Below is a small trained network, with its code and all its weights. Each question gives an input and a class and asks what happens when units are switched off, that is, made to give their printed mean instead of their output.

import numpy as np


def w(rows, s, z=0):
    codes = np.array(rows[::2]) - 128.0
    scale = np.full(codes.shape[1], s)
    scale[-1] = z or s
    return codes * scale


def f(y):
    return np.maximum(y, 0)


def log_softmax(a):
    a = a - a.max(-1, keepdims=True)
    return a - np.log(np.exp(a).sum(-1, keepdims=True))


def net(x, mask):
    res = np.array(x, float).reshape(1, 8) / 4 @ E
    y = f(res @ A[0][:, :-1].T + A[0][:, -1])
    res = res + np.where(mask, y, B[0][:, -1]) @ B[0][:, :-1]
    return log_softmax(res[-1] @ U[:, :-1].T + U[:, -1])


A, B = {}, {}
E = w([
[186,171,128,65,90,148],'x0',
[80,147,15,123,65,68],'x1',
[136,163,58,135,197,213],'x2',
[129,225,158,214,151,120],'x3',
[61,105,92,144,14,242],'x4',
[1,110,167,77,170,117],'x5',
[193,86,115,60,111,97],'x6',
[223,115,168,204,39,154],'x7',
],0.0078)
A[0] = w([
[118,165,96,76,249,79,185],'n1',
[155,147,105,90,67,108,154],'n2',
[102,143,137,111,139,109,132],'n3',
[160,109,123,108,113,155,139],'n4',
[146,164,140,175,116,118,116],'n5',
[78,113,162,102,115,85,189],'n6',
[95,92,166,79,158,158,222],'n7',
[101,145,76,218,114,188,186],'n8',
[116,144,104,140,147,154,7],'n9',
[127,138,130,130,153,118,118],'n10',
[103,158,146,125,104,78,233],'n11',
[93,84,191,67,144,131,251],'n12',
[103,117,160,92,203,137,235],'n13',
[165,151,74,144,100,142,139],'n14',
[74,145,150,124,95,64,99],'n15',
[173,146,216,212,149,118,183],'n16',
],0.017,0.002)
B[0] = w([
[98,134,78,60,211,6,248],'n1',
[172,131,98,115,38,111,184],'n2',
[132,107,113,128,90,84,162],'n3',
[143,151,160,90,112,144,163],'n4',
[133,177,174,133,148,126,171],'n5',
[109,63,97,180,93,132,190],'n6',
[116,62,118,107,182,172,193],'n7',
[67,214,93,155,173,229,228],'n8',
[98,143,116,116,151,134,154],'n9',
[124,127,131,123,139,98,149],'n10',
[128,120,122,179,92,116,175],'n11',
[122,41,137,143,138,185,204],'n12',
[127,80,145,78,166,121,207],'n13',
[142,192,149,82,66,138,184],'n14',
[151,115,58,210,90,125,187],'n15',
[161,158,239,197,168,61,226],'n16',
],0.02,0.016)
U = w([
[135,3,190,145,131,189,10],'0',
[192,148,134,101,6,131,145],'1',
[114,87,74,250,52,88,154],'2',
[68,241,120,195,119,186,210],'3',
[180,163,254,245,131,75,213],'4',
[93,122,76,139,156,20,2],'5',
],0.0076,0.0017)

Each question gives the input, the list of numbers given to net, and the class t.
The units are the neurons (one row each of A and B). Each row of codes is followed by its name. A weight is (code - 128) times the scale printed after its matrix; where a second scale follows, it is the last column's (A, B and U).
mask holds one flag per neuron, in row order. A switched-off neuron (its flag False) gives its mean, the last column of its row in B, instead of its output. The means were averaged over made-up inputs and are rounded, as every weight is.
A unit's drop is (log p(t) with every unit on - log p(t) with that unit switched off) / (log p(t) with every unit on - log p(t) with every unit switched off).
The circuit of an input: a set's keep is (log p(t) with only the set's units on - log p(t) with every unit switched off) / (log p(t) with every unit on - log p(t) with every unit switched off). Starting from the 12 units with the biggest drops (on a tie, the unit counted first), units are removed one at a time, each time the one whose removal leaves the highest keep (on an exact tie, the one counted first), for as long as the keep stays at least 0.8.
units of the circuit, in order: the units of the circuit, biggest drop first
k most important neurons: the k neurons with the biggest drops, biggest first
drop when u is switched off: that unit's drop, to one decimal
input [6,0,-3,-8,-5,-8,-2,5], class 1: units of the circuit, in order => (n2)
input [8,-2,-5,4,0,7,-4,-5], class 0: 4 most important neurons => (n12; n7; n13; n6)
input [6,3,-2,8,4,8,-7,-2], class 2: 4 most important neurons => (n15; n6; n11; n3)
input [5,-3,-7,2,7,8,7,-1], class 0: 2 most important neurons => (n12; n7)
input [5,8,5,7,-3,-8,3,-4], class 1: 2 most important neurons => (n14; n2)
input [7,1,8,-6,1,-6,5,-6], class 1: 2 most important neurons => (n14; n2)
input [0,-2,2,-6,-3,-8,-2,0], class 1: 2 most important neurons => (n16; n8)
input [3,-2,-3,-7,2,-4,4,-3], class 1: 4 most important neurons => (n2; n13; n4; n16)
input [-5,1,-4,-7,0,-3,-4,6], class 4: 2 most important neurons => (n1; n8)
input [-2,-3,5,-5,-3,6,-4,2], class 0: 2 most important neurons => (n12; n7)
input [-3,-7,0,3,3,3,-1,-2], class 0: drop when n2 is switched off => 0.0
input [0,5,3,7,5,-7,8,-5], class 3: drop when n8 is switched off => 1.0
input [-6,5,3,-4,-4,-6,0,3], class 3: drop when n16 is switched off => 0.1
input [-4,-3,8,-8,7,-7,6,5], class 3: units of the circuit, in order => (n8)
input [3,6,5,1,0,-5,6,-5], class 1: 2 most important neurons => (n14; n2)
